Below is a small trained network, with its code and all its weights. Each question gives an input and a target symbol and asks what happens when units are switched off, that is, made to give their printed mean instead of their output.

import numpy as np


def w(rows, s, z=0):
    codes = np.array(rows[::2]) - 128.0
    scale = np.full(codes.shape[1], s)
    scale[-1] = z or s
    return codes * scale


def f(y):
    return np.maximum(y, 0)


def softmax(a):
    e = np.exp(a - a.max(-1, keepdims=True))
    return e / e.sum(-1, keepdims=True)


def log_softmax(a):
    a = a - a.max(-1, keepdims=True)
    return a - np.log(np.exp(a).sum(-1, keepdims=True))


def net(x, mask):
    ids = ['ΛΞαβδζθμπφ'.index(c) for c in x.split()]
    T = len(ids)
    res = E[ids] + P[:T]
    r = res
    for j in range(3):
        rows = slice(4 * j, 4 * j + 4)
        q, k, v = (r @ M[0][rows].T for M in (Q, K, V))
        z = softmax(np.where(np.tri(T) > 0, q @ k.T / 4**0.5, -1e9)) @ v
        o = O[0][rows]
        res = res + np.where(mask[j], z, o[:, -1]) @ o[:, :-1]
    y = f(res @ A[0][:, :-1].T + A[0][:, -1])
    res = res + np.where(mask[3:7], y, B[0][:, -1]) @ B[0][:, :-1]
    return log_softmax(res[-1] @ U[:, :-1].T + U[:, -1])


Q, K, V, O, A, B = {}, {}, {}, {}, {}, {}
E = w([
[184,107,144,135,82],'Λ',
[142,107,112,181,117],'Ξ',
[79,28,141,162,72],'α',
[63,106,141,206,46],'β',
[140,168,216,138,90],'δ',
[2,41,134,157,141],'ζ',
[183,61,59,113,155],'θ',
[132,58,189,74,153],'μ',
[148,199,180,80,155],'π',
[116,194,63,130,106],'φ',
],0.0076)
P = w([
[157,143,185,249,207],'0',
[137,133,141,42,188],'1',
[242,74,216,146,83],'2',
[64,219,65,58,127],'3',
[236,42,201,141,58],'4',
[55,181,69,24,73],'5',
[253,23,203,125,32],'6',
[40,211,36,12,84],'7',
[234,14,204,145,29],'8',
[47,190,41,2,53],'9',
],0.0075)
Q[0] = w([
[63,181,62,116,221],'H1',
[200,32,159,164,48],'H1',
[218,28,242,206,68],'H1',
[127,115,97,102,17],'H1',
[26,158,131,59,204],'H2',
[179,168,135,137,204],'H2',
[25,107,99,50,134],'H2',
[254,79,187,188,106],'H2',
[47,189,58,147,217],'H3',
[214,47,254,170,69],'H3',
[204,60,229,158,21],'H3',
[17,205,28,27,112],'H3',
],0.0078)
K[0] = w([
[140,122,108,58,61],'H1',
[128,177,178,182,203],'H1',
[76,204,116,179,227],'H1',
[187,54,193,195,154],'H1',
[102,94,88,46,65],'H2',
[112,86,164,159,58],'H2',
[92,172,84,26,106],'H2',
[104,150,162,215,175],'H2',
[153,79,148,37,57],'H3',
[145,143,123,254,174],'H3',
[117,142,97,231,207],'H3',
[77,149,51,12,112],'H3',
],0.0098)
V[0] = w([
[59,19,109,153,61],'H1',
[158,90,121,19,66],'H1',
[66,89,213,121,223],'H1',
[41,215,48,133,87],'H1',
[56,213,168,100,147],'H2',
[188,158,137,243,103],'H2',
[30,192,120,46,133],'H2',
[151,138,61,53,215],'H2',
[211,203,9,137,159],'H3',
[45,232,166,218,53],'H3',
[229,49,220,102,5],'H3',
[15,2,69,206,161],'H3',
],0.0092)
O[0] = w([
[38,66,155,231,244,146],'H1',
[204,61,209,143,194,87],'H1',
[81,200,44,29,236,169],'H1',
[173,227,166,225,70,2],'H1',
[121,238,147,31,112,122],'H2',
[45,59,187,150,35,156],'H2',
[186,236,87,97,132,95],'H2',
[223,103,74,59,151,98],'H2',
[230,64,25,151,21,103],'H3',
[68,237,221,222,29,158],'H3',
[138,14,251,77,185,122],'H3',
[76,96,52,255,244,150],'H3',
],0.008,0.0072)
A[0] = w([
[191,83,148,26,57,156],'N1',
[148,87,62,242,173,169],'N2',
[203,219,54,48,253,180],'N3',
[172,212,86,188,32,3],'N4',
],0.0062,0.0032)
B[0] = w([
[180,221,123,181,237,228],'N1',
[221,230,85,165,162,186],'N2',
[233,109,243,61,23,255],'N3',
[254,66,156,193,243,157],'N4',
],0.0057,0.0084)
U = w([
[181,117,200,205,254,44],'Λ',
[208,139,133,209,140,115],'Ξ',
[74,90,69,51,197,36],'α',
[95,144,51,108,92,191],'β',
[118,201,186,149,133,97],'δ',
[110,211,70,109,187,152],'ζ',
[178,84,24,136,167,143],'θ',
[168,47,238,112,125,101],'μ',
[111,200,171,73,78,64],'π',
[153,211,45,104,78,253],'φ',
],0.0066,0.0042)

Each question gives the input, a string of symbols that net reads in full, and the target symbol t.
The units are the heads (4 rows each of Q, K, V and O) and the neurons (one row each of A and B). Each row of codes is followed by its name. A weight is (code - 128) times the scale printed after its matrix; where a second scale follows, it is the last column's (O, A, B and U).
mask holds one flag per unit, heads first, then neurons. A switched-off unit (its flag False) gives its mean, the last column of its rows in O or B, instead of its output. The means were averaged over made-up inputs and are rounded, as every weight is.
A unit's drop is (log p(t) with every unit on - log p(t) with that unit switched off) / (log p(t) with every unit on - log p(t) with every unit switched off).
The circuit of an input: a set's keep is (log p(t) with only the set's units on - log p(t) with every unit switched off) / (log p(t) with every unit on - log p(t) with every unit switched off). Starting from all 7 units, units are removed one at a time, each time the one whose removal leaves the highest keep (on an exact tie, the one counted first), for as long as the keep stays at least 0.8.
units of the circuit, in order: the units of the circuit, biggest drop first
k most important neurons: the k neurons with the biggest drops, biggest first
heads that matter: for each layer, one digit per head in row order, 1 if its drop is at least 0.15 and else 0, layers parted by /
input β Λ α, target δ: units of the circuit, in order : H3, H1
input Λ μ θ Λ, target μ: heads that matter : 111
input μ Λ α β θ π π, target α: units of the circuit, in order : H1, H2, H3, N3
input ζ Λ α π β μ Λ ζ θ, target ζ: units of the circuit, in order : H3, H1
input ζ α π φ δ Λ Ξ π δ, target ζ: heads that matter : 101
input φ Λ Ξ Λ α φ Λ, target Ξ: units of the circuit, in order : N4, H3, H1
input ζ Λ Λ φ θ Λ π Λ Λ, target ζ: heads that matter : 101
input α ζ θ, target Λ: most important neuron : N2
input ζ μ θ μ α Λ β β α, target ζ: units of the circuit, in order : H3, H1
input θ Λ μ α β Λ Λ μ α, target θ: heads that matter : 001
input μ π Λ μ ζ α α α α, target α: heads that matter : 101
input ζ Λ Ξ φ, target φ: heads that matter : 011
input φ φ Λ Λ μ μ μ δ, target μ: heads that matter : 110
input α π Λ μ π α θ β Ξ, target Λ: units of the circuit, in order : H3
input θ μ θ, target θ: heads that matter : 011
input ζ Λ Λ ζ β, target ζ: heads that matter : 101
input Ξ α Λ Λ μ β δ, target β: heads that matter : 111
input Λ Λ φ, target μ: heads that matter : 011
input θ Ξ π, target θ: heads that matter : 011
input μ ζ Λ μ β φ θ, target α: units of the circuit, in order : H1, H3
input α ζ α Λ π Λ δ, target Λ: heads that matter : 011
input π θ Λ Ξ θ, target φ: units of the circuit, in order : H1
input δ δ Λ φ β, target π: heads that matter : 111
input α Λ θ μ α, target Λ: heads that matter : 011
input α ζ π α μ, target Λ: 2 most important neurons : N2, N3
input δ Λ ζ α α θ, target θ: units of the circuit, in order : H3, H2
input Ξ φ Λ δ θ μ, target μ: units of the circuit, in order : H1
input μ α θ α β μ, target μ: 3 most important neurons : N3, N1, N2
input θ Λ μ ζ, target μ: units of the circuit, in order : N3, H2, H1, H3
input θ Λ θ φ β, target θ: 2 most important neurons : N3, N2
